Here is a tiny trained network, its code and every weight. The questions are about switching its units off for an input and a class, where a switched-off unit gives its printed mean instead of its output.

import numpy as np


def w(rows, s, z=0):
    codes = np.array(rows[::2]) - 128.0
    scale = np.full(codes.shape[1], s)
    scale[-1] = z or s
    return codes * scale


def f(y):
    return y / 2 * (1 + np.tanh(0.7978845608 * (y + 0.044715 * y**3)))


def log_softmax(a):
    a = a - a.max(-1, keepdims=True)
    return a - np.log(np.exp(a).sum(-1, keepdims=True))


def net(x, mask):
    res = np.array(x, float).reshape(1, 7) / 4 @ E
    y = f(res @ A[0][:, :-1].T + A[0][:, -1])
    res = res + np.where(mask, y, B[0][:, -1]) @ B[0][:, :-1]
    return log_softmax(res[-1] @ U[:, :-1].T + U[:, -1])


A, B = {}, {}
E = w([
[243,200,107,66,106],'x0',
[204,79,189,174,159],'x1',
[122,16,110,23,124],'x2',
[176,42,23,182,200],'x3',
[43,85,94,140,254],'x4',
[138,216,131,39,229],'x5',
[125,145,44,30,62],'x6',
],0.0065)
A[0] = w([
[123,189,131,38,74,189],'N0',
[169,134,145,227,115,202],'N1',
[119,116,59,192,78,181],'N2',
[156,130,131,101,109,7],'N3',
[101,59,161,140,114,180],'N4',
[81,170,115,73,206,204],'N5',
[109,171,162,156,207,200],'N6',
[131,210,187,137,99,246],'N7',
[69,154,86,222,118,181],'N8',
[126,56,239,152,133,249],'N9',
[127,85,93,88,99,149],'N10',
[74,115,134,114,200,194],'N11',
[55,68,186,119,119,235],'N12',
[134,39,152,103,126,210],'N13',
[175,183,195,113,107,224],'N14',
[61,96,55,194,163,252],'N15',
[156,148,141,197,114,121],'N16',
[163,118,13,119,164,215],'N17',
[214,153,137,116,140,120],'N18',
[125,156,189,70,53,239],'N19',
[177,51,76,109,139,227],'N20',
],0.011,0.0043)
B[0] = w([
[245,220,103,42,37,238],'N0',
[68,83,228,165,165,209],'N1',
[131,36,189,60,84,192],'N2',
[136,152,108,106,101,127],'N3',
[46,50,45,203,144,192],'N4',
[128,212,91,23,157,232],'N5',
[45,217,194,110,186,219],'N6',
[146,227,205,143,74,220],'N7',
[52,82,226,52,96,193],'N8',
[39,157,53,230,137,232],'N9',
[204,86,104,204,92,183],'N10',
[67,188,26,64,199,214],'N11',
[71,124,1,130,106,213],'N12',
[146,89,6,203,142,212],'N13',
[128,221,174,202,61,213],'N14',
[99,48,147,44,151,255],'N15',
[87,125,219,172,118,164],'N16',
[228,95,189,76,214,240],'N17',
[182,180,157,192,142,183],'N18',
[201,192,56,143,33,226],'N19',
[228,75,80,190,209,242],'N20',
],0.0067,0.0091)
U = w([
[219,191,107,93,36,196],'0',
[241,84,99,149,198,155],'1',
[89,1,204,87,77,143],'2',
[92,38,22,235,113,14],'3',
[104,178,213,254,127,4],'4',
[74,171,106,51,182,5],'5',
],0.0084,0.0021)

Each question gives the input, the list of numbers given to net, and the class t.
The units are the neurons (one row each of A and B). Each row of codes is followed by its name. A weight is (code - 128) times the scale printed after its matrix; where a second scale follows, it is the last column's (A, B and U).
mask holds one flag per neuron, in row order. A switched-off neuron (its flag False) gives its mean, the last column of its row in B, instead of its output. The means were averaged over made-up inputs and are rounded, as every weight is.
A unit's drop is (log p(t) with every unit on - log p(t) with that unit switched off) / (log p(t) with every unit on - log p(t) with every unit switched off).
The circuit of an input: a set's keep is (log p(t) with only the set's units on - log p(t) with every unit switched off) / (log p(t) with every unit on - log p(t) with every unit switched off). Starting from the 12 units with the biggest drops (on a tie, the unit counted first), units are removed one at a time, each time the one whose removal leaves the highest keep (on an exact tie, the one counted first), for as long as the keep stays at least 0.8.
circuit, biggest first: the units of the circuit, biggest drop first
top k neurons: the k neurons with the biggest drops, biggest first
drop of u: that unit's drop, to one decimal
input [6,-8,-7,3,-5,-8,-3], class 4: circuit, biggest first => [N1]
input [-5,-6,0,-2,-3,-2,-1], class 2: top 3 neurons => [N8 N20 N13]
input [-4,0,-7,-2,6,-2,-5], class 5: circuit, biggest first => [N11 N15]
input [8,-8,-8,-1,4,3,-7], class 4: circuit, biggest first => [N7 N6]
input [-8,7,2,4,8,4,5], class 5: top 4 neurons => [N11 N5 N15 N6]
input [-7,-6,-7,-6,8,-6,-2], class 2: top 3 neurons => [N8 N15 N2]
input [7,-4,-6,8,-4,-7,7], class 1: circuit, biggest first => [N17 N20]
input [-1,0,-6,-7,5,8,5], class 0: top 2 neurons => [N0 N7]
input [-5,-3,0,6,-3,-8,3], class 2: top 3 neurons => [N2 N8 N15]
input [-2,-2,0,-1,0,-7,4], class 2: top 3 neurons => [N2 N8 N9]
input [-4,-6,3,8,1,-4,7], class 1: top 2 neurons => [N17 N20]
input [-1,-1,-6,1,-7,-7,0], class 4: top 2 neurons => [N15 N7]
input [0,-5,-7,-6,7,-8,-6], class 2: top 2 neurons => [N8 N15]
input [-6,-4,0,-8,2,-4,-8], class 3: circuit, biggest first => [N12]
input [-5,-7,0,-2,0,4,6], class 0: drop of N0 => 0.4
input [-1,-5,2,2,4,1,6], class 1: drop of N17 => 0.4
input [2,-4,6,6,-4,2,2], class 1: drop of N6 => 0.0
input [5,-5,-4,8,2,-4,-2], class 2: drop of N8 => 0.1
